Below are the code and all the weights of a small trained network. Each question names an input and a class and asks about switching units off, where a switched-off unit gives its printed mean instead of its output.

import numpy as np


def w(rows, s, z=0):
    codes = np.array(rows[::2]) - 128.0
    scale = np.full(codes.shape[1], s)
    scale[-1] = z or s
    return codes * scale


def norm(h):
    return h / np.sqrt((h * h).mean(-1, keepdims=True) + 1e-5)


def f(y):
    return y / 2 * (1 + np.tanh(0.7978845608 * (y + 0.044715 * y**3)))


def log_softmax(a):
    a = a - a.max(-1, keepdims=True)
    return a - np.log(np.exp(a).sum(-1, keepdims=True))


def net(x, mask):
    res = np.array(x, float).reshape(1, 3) / 4 @ E
    u = 0
    for l in range(2):
        y = f(norm(res) @ A[l][:, :-1].T + A[l][:, -1])
        res = res + np.where(mask[u : u + 3], y, B[l][:, -1]) @ B[l][:, :-1]
        u += 3
    return log_softmax(norm(res)[-1] @ U[:, :-1].T + U[:, -1])


A, B = {}, {}
E = w([
[165,91,142,2,78,18,163],'x0',
[202,91,61,128,168,132,56],'x1',
[60,90,64,109,126,125,157],'x2',
],0.0072)
A[0] = w([
[238,192,254,158,135,122,82,55],'L0N1',
[158,233,104,188,176,172,112,254],'L0N2',
[205,39,72,157,210,71,53,89],'L0N3',
],0.0067,0.0046)
B[0] = w([
[2,136,96,43,242,164,133,188],'L0N1',
[147,99,106,109,112,64,203,254],'L0N2',
[53,75,204,152,116,93,114,226],'L0N3',
],0.0096,0.0054)
A[1] = w([
[78,60,46,109,58,153,159,8],'L1N1',
[234,144,76,255,186,197,191,132],'L1N2',
[192,105,126,56,97,117,87,197],'L1N3',
],0.0078,0.0016)
B[1] = w([
[119,147,157,81,254,135,105,254],'L1N1',
[221,172,87,60,64,35,170,215],'L1N2',
[117,153,36,123,94,129,216,203],'L1N3',
],0.0091,0.0038)
U = w([
[221,168,27,49,57,60,207,248],'0',
[38,130,75,76,237,142,125,191],'1',
[70,71,177,152,127,72,195,254],'2',
[112,111,107,100,167,117,160,97],'3',
[150,202,145,185,69,177,39,2],'4',
[146,128,173,255,47,192,76,2],'5',
[183,164,158,160,93,170,77,2],'6',
[159,179,149,188,85,213,45,2],'7',
],0.0084,0.0046)

Each question gives the input, the list of numbers given to net, and the class t.
The units are the neurons (one row each of A and B). Each row of codes is followed by its name. A weight is (code - 128) times the scale printed after its matrix; where a second scale follows, it is the last column's (A, B and U).
mask holds one flag per neuron, layer by layer. A switched-off neuron (its flag False) gives its mean, the last column of its row in B, instead of its output. The means were averaged over made-up inputs and are rounded, as every weight is.
A unit's drop is (log p(t) with every unit on - log p(t) with that unit switched off) / (log p(t) with every unit on - log p(t) with every unit switched off).
The circuit of an input: a set's keep is (log p(t) with only the set's units on - log p(t) with every unit switched off) / (log p(t) with every unit on - log p(t) with every unit switched off). Starting from all 6 units, units are removed one at a time, each time the one whose removal leaves the highest keep (on an exact tie, the one counted first), for as long as the keep stays at least 0.8.
units of the circuit, in order: the units of the circuit, biggest drop first
k most important neurons: the k neurons with the biggest drops, biggest first
top k neurons in layer l: the k neurons of layer l with the biggest drops, biggest first
drop when u is switched off: that unit's drop, to one decimal
input [2,-6,-6], class 1: units of the circuit, in order -> [L0N1]
input [0,6,5], class 2: 2 most important neurons -> [L0N3, L0N1]
input [-8,-6,7], class 0: 4 most important neurons -> [L0N3, L1N2, L0N1, L0N2]
input [-3,4,3], class 2: units of the circuit, in order -> [L0N3, L0N1]
input [-6,-5,5], class 0: units of the circuit, in order -> [L0N3, L0N1, L1N2]
input [-6,-2,-5], class 0: 2 most important neurons -> [L0N3, L1N2]
input [2,-1,5], class 1: units of the circuit, in order -> [L1N1, L0N2]
input [-8,3,7], class 0: units of the circuit, in order -> [L1N2, L0N1]
input [-8,-1,-7], class 0: 3 most important neurons -> [L1N2, L0N2, L0N3]
input [-8,1,8], class 0: 2 most important neurons -> [L1N2, L0N3]
input [-3,8,-5], class 2: 3 most important neurons -> [L0N3, L0N2, L1N1]
input [5,-5,-8], class 1: 4 most important neurons -> [L0N1, L0N2, L1N2, L0N3]
input [-4,6,3], class 2: 3 most important neurons -> [L0N3, L0N1, L0N2]
input [-5,5,0], class 0: top neuron in layer 0 -> [L0N1]
input [4,6,1], class 2: 2 most important neurons -> [L0N3, L1N2]
input [5,8,2], class 2: 2 most important neurons -> [L0N3, L1N2]
input [-3,-6,-8], class 1: top 2 neurons in layer 0 -> [L0N1, L0N3]
input [-2,-3,-4], class 1: top 2 neurons in layer 0 -> [L0N1, L0N3]
input [-5,-1,-4], class 0: top 2 neurons in layer 0 -> [L0N3, L0N2]
input [1,7,0], class 2: units of the circuit, in order -> [L0N3]
input [6,-7,-7], class 1: 3 most important neurons -> [L0N1, L0N2, L1N2]
input [-3,7,1], class 2: drop when L0N2 is switched off -> 0.1
input [1,-6,-6], class 1: drop when L0N1 is switched off -> 1.1
